Below are the code and all the weights of a small trained network. Each question names an input and a target symbol and asks about switching units off, where a switched-off unit gives its printed mean instead of its output.

import numpy as np


def w(rows, s, z=0):
    codes = np.array(rows[::2]) - 128.0
    scale = np.full(codes.shape[1], s)
    scale[-1] = z or s
    return codes * scale


def f(y):
    return np.maximum(y, 0)


def softmax(a):
    e = np.exp(a - a.max(-1, keepdims=True))
    return e / e.sum(-1, keepdims=True)


def log_softmax(a):
    a = a - a.max(-1, keepdims=True)
    return a - np.log(np.exp(a).sum(-1, keepdims=True))


def net(x, mask):
    ids = ['ΓΛΣΦαβεημπψω'.index(c) for c in x.split()]
    T = len(ids)
    res = E[ids] + P[:T]
    r = res
    for j in range(3):
        rows = slice(2 * j, 2 * j + 2)
        q, k, v = (r @ M[0][rows].T for M in (Q, K, V))
        z = softmax(np.where(np.tri(T) > 0, q @ k.T / 2**0.5, -1e9)) @ v
        o = O[0][rows]
        res = res + np.where(mask[j], z, o[:, -1]) @ o[:, :-1]
    y = f(res @ A[0][:, :-1].T + A[0][:, -1])
    res = res + np.where(mask[3:27], y, B[0][:, -1]) @ B[0][:, :-1]
    return log_softmax(res[-1] @ U[:, :-1].T + U[:, -1])


Q, K, V, O, A, B = {}, {}, {}, {}, {}, {}
E = w([
[84,194,86],'Γ',
[94,174,69],'Λ',
[78,143,125],'Σ',
[113,144,93],'Φ',
[114,86,181],'α',
[43,118,55],'β',
[86,207,122],'ε',
[236,45,64],'η',
[213,251,74],'μ',
[128,129,128],'π',
[118,99,169],'ψ',
[204,222,12],'ω',
],0.013)
P = w([
[254,76,13],'0',
[135,121,155],'1',
[138,101,173],'2',
[115,94,175],'3',
[131,75,177],'4',
[91,77,194],'5',
[92,72,185],'6',
[72,65,203],'7',
[65,70,206],'8',
[60,65,215],'9',
[50,66,215],'10',
],0.0049)
Q[0] = w([
[145,182,44],'H1',
[86,63,198],'H1',
[194,156,64],'H2',
[147,146,255],'H2',
[229,58,94],'H3',
[97,104,80],'H3',
],0.0074)
K[0] = w([
[92,157,217],'H1',
[191,132,25],'H1',
[255,194,171],'H2',
[103,54,227],'H2',
[196,142,208],'H3',
[207,216,102],'H3',
],0.0071)
V[0] = w([
[182,153,2],'H1',
[165,150,203],'H1',
[111,86,229],'H2',
[26,169,88],'H2',
[154,115,56],'H3',
[107,86,102],'H3',
],0.0081)
O[0] = w([
[175,208,156,253],'H1',
[195,52,147,98],'H1',
[243,81,147,93],'H2',
[152,182,25,102],'H2',
[117,39,109,168],'H3',
[112,90,3,136],'H3',
],0.0066,0.0047)
A[0] = w([
[119,87,58,102],'N1',
[120,184,56,154],'N2',
[53,173,101,51],'N3',
[206,155,82,50],'N4',
[187,183,146,150],'N5',
[167,41,124,153],'N6',
[89,208,162,167],'N7',
[254,113,150,158],'N8',
[117,233,175,186],'N9',
[195,144,74,27],'N10',
[208,105,87,49],'N11',
[138,138,41,161],'N12',
[174,84,97,67],'N13',
[109,174,93,37],'N14',
[26,155,159,187],'N15',
[125,36,201,89],'N16',
[184,180,178,132],'N17',
[163,87,82,54],'N18',
[79,67,123,232],'N19',
[193,216,55,104],'N20',
[96,110,127,1],'N21',
[180,86,96,75],'N22',
[109,173,74,151],'N23',
[193,188,94,120],'N24',
],0.012,0.0076)
B[0] = w([
[211,167,150,164],'N1',
[134,104,227,243],'N2',
[225,143,138,178],'N3',
[89,61,183,145],'N4',
[68,161,201,189],'N5',
[185,64,58,196],'N6',
[93,107,43,226],'N7',
[43,130,39,230],'N8',
[45,115,28,254],'N9',
[90,34,241,138],'N10',
[155,202,50,135],'N11',
[138,181,199,226],'N12',
[143,87,56,137],'N13',
[221,83,23,152],'N14',
[229,130,77,236],'N15',
[123,27,170,217],'N16',
[42,179,86,197],'N17',
[176,148,40,134],'N18',
[239,100,132,253],'N19',
[110,100,255,213],'N20',
[222,21,12,128],'N21',
[127,95,39,139],'N22',
[152,102,193,225],'N23',
[110,157,224,178],'N24',
],0.0081,0.0064)
U = w([
[134,82,123,34],'Γ',
[145,98,83,95],'Λ',
[217,177,28,204],'Σ',
[136,106,125,34],'Φ',
[240,157,134,121],'α',
[156,133,92,222],'β',
[194,110,9,70],'ε',
[49,186,43,131],'η',
[78,172,135,144],'μ',
[144,1,102,202],'π',
[159,51,113,86],'ψ',
[141,59,230,3],'ω',
],0.0074,0.0061)

Each question gives the input, a string of symbols that net reads in full, and the target symbol t.
The units are the heads (2 rows each of Q, K, V and O) and the neurons (one row each of A and B). Each row of codes is followed by its name. A weight is (code - 128) times the scale printed after its matrix; where a second scale follows, it is the last column's (O, A, B and U).
mask holds one flag per unit, heads first, then neurons. A switched-off unit (its flag False) gives its mean, the last column of its rows in O or B, instead of its output. The means were averaged over made-up inputs and are rounded, as every weight is.
A unit's drop is (log p(t) with every unit on - log p(t) with that unit switched off) / (log p(t) with every unit on - log p(t) with every unit switched off).
The circuit of an input: a set's keep is (log p(t) with only the set's units on - log p(t) with every unit switched off) / (log p(t) with every unit on - log p(t) with every unit switched off). Starting from the 12 units with the biggest drops (on a tie, the unit counted first), units are removed one at a time, each time the one whose removal leaves the highest keep (on an exact tie, the one counted first), for as long as the keep stays at least 0.8.
circuit, biggest first: the units of the circuit, biggest drop first
most important unit: the unit with the biggest drop
top k neurons: the k neurons with the biggest drops, biggest first
which heads matter: for each layer, one digit per head in row order, 1 if its drop is at least 0.15 and else 0, layers parted by /
drop when u is switched off: that unit's drop, to one decimal
input ω Λ Σ α μ ω ε Γ, target Σ: circuit, biggest first => N15; N3; H2
input α ω ω Λ α α α ψ ω α β, target Σ: which heads matter => 000
input α π α η ω ω ω Λ, target Σ: most important unit => N15
input ω ω α, target η: which heads matter => 100
input β α η α Σ Σ Φ η α η, target ε: which heads matter => 000
input β η Λ Σ, target Σ: which heads matter => 000
input α Γ ω η, target Σ: circuit, biggest first => N11; N18
input ω β ω Γ Λ α β β η ω Γ, target Σ: which heads matter => 000
input α α α Γ Φ μ μ, target μ: which heads matter => 000
input μ ω ω, target ω: top 2 neurons => N20; N2
input ω ω β Φ, target Σ: top 3 neurons => N15; N16; N3
input ω Φ η ω Φ β ω ψ α α α, target η: drop when N5 is switched off => 0.0
input ε μ β β ω α η, target Σ: drop when N23 is switched off => 0.1
input ω ω π ω ω ψ ψ, target η: drop when H1 is switched off => 1.4
input ω π ω α η β ω, target α: most important unit => H2
